Each row has two labels, one from each of two sets.
[ 20  -7 -11  18 -21  18  23 -17  13  34  -7  20  60  50 -35  50 -28 -19
   6   6  -4  61 -18  27  12  11 -14  31 -41  -6   2  15   1  15   3 -11
 -24 -14   7 -46 -14   9 -16  60  37  24 -42 -60  25 -34 -11  20 -10 -24
 -27  28 -30  23  33  -6 -41 -15  -8  39  -9 -25  33 -20  17  -2 -16 -53
 -10 -78 -11 -66  20] => gir, Lole
[ 73  -8  13  32 -56   3  36 -12  10 -19 -42 -15  31  71  34  26   7 -11
  -6 -13  21  86  26  19   3   1   6  21  -8   8  -3   7   6  16   6 -19
 -38 -20   7 -36 -16  32 -21  38   1  22 -22 -35   6 -44 -12   1  -6  -7
  13  -1 -12 -49 -17  20  -6  -6  -4  -9 -17 -43  17  22  -6   6  -6   7
  28 -36   8 -16 -46] => gir, sozum
[ -28   -3    6   -2    5   11   -7   -1    4    3  -23   17   12   39
    1   39  -27   -1   25  -23   -1    6  -13  -14   36  -20   -9   33
  -55   15  -24   -4   -1   11   12  -46   15   -7  -51  -54    7    1
  -12    9  -16   19  -13    8   10    9    4    2  -13   34   16  -18
  -32  -81    1 -105   -6   -3   -6   -2   -4  -54   -2   17  -13   -5
   10  -62  -34 -105   40   -2   11] => gir, Siza
[ 14   2  14   5 -20   6  26 -30   7 -18 -16 -16  28  87  27  44  -6 -16
  -3 -13 -40  66  11  25  14  -4  -2  22 -42  -9 -18   7  10  18  25 -45
 -27 -19  14 -42  -7  30  -6  31 -40 -21  12  -6   1  10 -14  -9 -36   4
  43  -4 -15 -75 -11 -31   3  -1 -37 -20   9 -65  -2  40  -3  -2  -2 -43
   0 -88  36  -9 -24] => gir, sozum
[ 24  17  -6 -11 -42  66  49   2   6 -12 -25  -8 -14  30  -8  34 -18   4
 -33  12  -8  53 -27   1   4  11   9  11  -4  -8  14  11   4  13  12 -21
 -22 -14  -8 -21  -2  18 -19  13  12  21  16 -20  -2 -17   8   0   4  32
  37   7  -3 -34   0   9   9 -16  -3   1  12   5  21  13  18  -1 -41 -34
 -10   4 -12 -24  -5] => Divut, Lole
[  -1   11   16   24   -6    0   18   -4    4    4   -3    3   14   17
   29  -11    6   -9   19    3   12   19   13    5    7    7   -6   23
  -26   18  -19  -10    2    2    8  -12   16  -20  -31  -47    1   16
  -12   24  -25   36  -73   -4    3  -15   -4    1   11    6  -40   -4
  -13 -105  -27 -102    6    1   -9  -56  -10  -22   -7  -16   12    5
   18  -24  -50  -48   21   -9  -11] => dumo, femu
[  8  -1  -3  -4  -5 -10  43 -20 -15  -9 -21 -28 -18 -34 -19  -2   7   7
 -15 -34   8 -32   1 -20 -17  -2   5   9  34   2  -8 -21   4 -13  17   1
  -9 -30 -33  12   5  19   2  -8 105   4  30  33  -3  39  -6  -4  27  23
 -20 -33  40 -68 -28  47  48   0 -41 -40 -27  -7 -20  20  -2  10   3  15
  25 105  13 -22 -31] => gir, femu
[ 52  -2  10  27 -38   1  51  -9   8  -3 -15  -1  29  23  19  -6  14  -6
 -23   8  17  52  15  16  -8  14  -7   7  10  -1 -11   8  -3  -3   0   2
 -18  -9  19 -29 -22  20  -4  36  20  34 -37 -12   4 -43 -10  12  -1  -4
 -31  26   9 -26 -10 -15   6  -6  -7   3 -28  -1   2  -9  -1  11 -12   1
  21  50 -20 -21 -25] => dumo, femu
[-13 -22  -5  10 -33  10  -7  24  -2  12 -28   4   1  -4 -11  19  -7  12
  10  -1  -5 -24 -21   9  21 -30  -9  28 -17  25  -1  -4  -3  -2  -4  -1
 -14 -19 -73 -19  11 -13 -23  -4  81  17  -9  23   9 -12  14  -9  22  58
 -10 -13   3 -58  -9 -35  13   4  20  30  -7  -5   3  31 -24   7  10 -20
  57 -53  -9  15   9] => Divut, Siza
[  9 -26   4  27   1   5 -15 -15  16  13 -22  -7   6  32  -6  45  14  13
   6 -37 -15 -16  -3  14   4 -60   2  18 -29   3 -18  19   4  -1  -1  -6
 -26 -15  -3 -34  -2   7  11  -7  74 -15  -5  27 -15  27   4  -4 -25  31
  15 -15   4 -29  19   7  12  -7  12  64 -25 -29  -9  37 -18 -22   5 -57
  13   1  17   8 -12] => dumo, femu
[  1 -23  -5  32 -32  16 -16  -4   6  23 -22  10  23   2 -29  35  -1  -1
  19   3 -14  -2  -8   6   7 -32  -4  23  12  14   1  20   8   8  -8   5
 -29  -5 -12 -27   5  -6 -20  30  98  15 -33 -15   6 -24   6  -2   7   4
 -44  10  -8   7  29  32 -25 -12  56  80 -11  17 -11  -9 -21  -2  -2 -32
  14 -32 -32   9  13] => gir, Siza
[ -11  -16   27   16   -3   -4   -1   -6   20   -9  -32    1   11   56
   24   28    0  -14   22  -25    2   23   17  -13   26  -25   -3   17
  -28    6  -31   -6  -13   14    4  -49   -8   -4  -26  -36    3   21
   13    5  -52   10   -7   13   -4   24   -2   -4  -29   23   22  -24
  -15 -105  -18 -105    7    4  -26  -15    4  -59    2   15  -25    5
   18  -52   -2 -105   40    6  -10] => gir, femu
[ 14 -11   3   3 -15   8  12  -9  -5  -4 -25 -12   1   5   8  22   5   8
  -4  -8   0 -22   7   1   0 -19  -2   1  12  13 -13  -6   3  -1   1 -12
  -7  -9 -42   2   5   4  -5 -14  42   5  17  37  -3  12   0  -9 -19  33
   2 -24  18 -76 -23 -12  31  12   7  -8   7 -12  -7  29 -24  23  -5  -1
  19  35   3   6 -18] => Divut, Siza
[  1   7   5  -5 -24  25   4 -16 -18   1   0 -15  23  36 -34  27   1 -20
  -1  -5  -1  27   3  -2   7   4   6  10  -9 -15   7  11  13   3   1  10
 -32   3  19  -7  -7   3 -12  37  -9  -8  14 -29   1  17  12  20   2 -26
  21  -4 -11  -3  -3  48 -24   0 -23  23  27 -23  11  -9   4  -8   9  -5
  18 -22   1 -20  11] => gir, Lole
[ 14 -16   7  40 -29   5  38 -23   9  11 -37  -4  25  24 -29  31   1 -15
   7 -24   9  25   8   9  13  -5  -8  39 -17  11  -3  -3  -2  -2   9 -23
 -51 -18 -30 -27 -12  17 -13  35  83  15 -14  -2   0  -7 -15  13  -5  18
 -29  -2  -6 -72 -12 -12  -6 -18 -22   5 -29 -32  -2  16 -16   4 -15 -38
  22 -24   3 -31 -11] => gir, femu
[   2  -20    4   28   -2   14  -13    4   13    6  -20    1   34   50
    1    9   -3  -26   28   -3    7   10    7   -5    0   -9   -1   24
  -21   -6  -26  -16    4   -9  -11  -15  -22   -1   10  -44  -18   13
   -6   27   -6    9  -26    1    8   -5   -3   10  -19    3  -26   -4
  -15  -42    0  -81  -21   13    2   31    7  -51    2   17    4    7
    5  -37    1 -105    7    0    7] => gir, femu
[  8   1  -2  -8 -23  12  43 -18   9  -3 -23 -21  18  30 -36  36  -7  -7
 -18 -13  -7  64  -2   2   9  11  -9  18 -24 -11   5   7   7   7  32 -26
 -45 -22   1 -22  -5  13  -6  41  26  13  17 -38  -9  12  -8  17  -8   4
  33   2   0 -36  11  18  -7 -23 -39 -20   8 -19  14  15  13  -7 -24 -43
  17   0   7 -34 -22] => gir, Lole
